<17>: 82  72  57  56
<26>: 63  70  30  -50
<22>: 63  30  -50  70
<85>: 57  72  82  -78
at: 57  56 -> <17>, 3
at: 82  -78 -> <85>, 3
at: 57  72  82 -> <85>, 1
at: 82  72  57 -> <17>, 1
at: 70  30  -50 -> <26>, 2
at: 63  30 -> <22>, 1

<112>: -8  34  -7  -2  -39  -30  8  -17
<179>: 9  -25  10  -4  31  -18  -15  34
<5>: -3  35  -7  -10  -82  -35  5  -24
<98>: 40  -5  -13  -1  -12  -35  31  -21
<115>: -37  3  -25  5  42  -3  -34  13
<8>: 38  20  7  -1  -35  -15  34  -18
<118>: -25  -36  40  -17  -4  23  -29  -49
<178>: 9  -25  10  -4  -18  -1  -2  -10
<102>: -17  -1  21  -8  33  -8  -50  -30
at: -8  33 -> <102>, 4
at: -10  -82 -> <5>, 4
at: -15  34  -18 -> <8>, 6
at: 20  7 -> <8>, 2
at: -3  35  -7  -10 -> <5>, 1
at: -4  -18 -> <178>, 4
at: -10  -82  -35  5 -> <5>, 4

<186>: -48  35  2  -3  -37  -11  77  3  -43  19  -12  19  5  1  -44  48  -11  26  -38  50  -12  0  8  -1  43  46  21  9  13  7  -9
<57>: -38  34  5  -2  -34  0  68  5  -40  22  -10  19  0  5  -40  39  -14  20  -37  46  -10  31  5  -4  40  43  20  13  14  6  -8
<187>: 3  56  -17  0  17  -27  -37  -22  0  -43  3  -36  1  -1  -20  42  13  -17  17  81  -70  7  -8  -52  -36  14  1  -26  9  -3  1
<55>: 57  -18  43  1  -7  -34  -38  14  -17  58  20  29  -20  52  8  -41  -63  -43  -36  4  21  -35  -27  -33  2  17  13  67  17  -12  9
<18>: -38  29  5  -2  -34  0  68  5  -40  22  -9  19  0  6  -40  39  -14  20  -37  46  -10  31  5  -5  40  43  20  13  14  6  -8
<128>: 6  -38  25  -6  21  -1  -39  0  -11  55  0  27  -20  49  7  -59  -61  0  -35  7  0  0  -25  -34  0  16  13  64  16  -11  8
<154>: 57  -18  43  1  -7  -34  -38  14  -40  5  0  39  22  -40  19  -10  -63  -43  -36  4  21  -35  -27  -33  2  17  13  67  17  -12  9
<143>: -31  0  9  -3  -31  -15  58  6  -38  25  -6  21  0  10  -36  30  -19  15  -38  43  -6  25  2  -7  37  42  20  0  13  4  -7
<107>: -38  29  5  -2  -34  0  68  5  -40  22  -10  19  0  5  -40  39  -14  20  -37  46  -10  31  5  -4  40  43  20  13  14  6  -8
at: 6  -38  25  -6  21  0 -> <143>, 8
q: -38  34  5  -2  -34  0  68  5  -40  22  -10  19  0  5  -40  39  -14  20  -37  46  -10  31  5  -4  40  43  20  13  14  6  -8 -> <57>

<72>: 17  -8  9  8  11
<58>: 9  8  14  3  0
<103>: 12  -22  25  0  6
<83>: 8  -2  3  4  5
at: 8  14  3  0 -> <58>, 2
at: 0  6 -> <103>, 4
at: 8  11 -> <72>, 4
at: 8  -2  3  4 -> <83>, 1
at: 9  8  11 -> <72>, 3

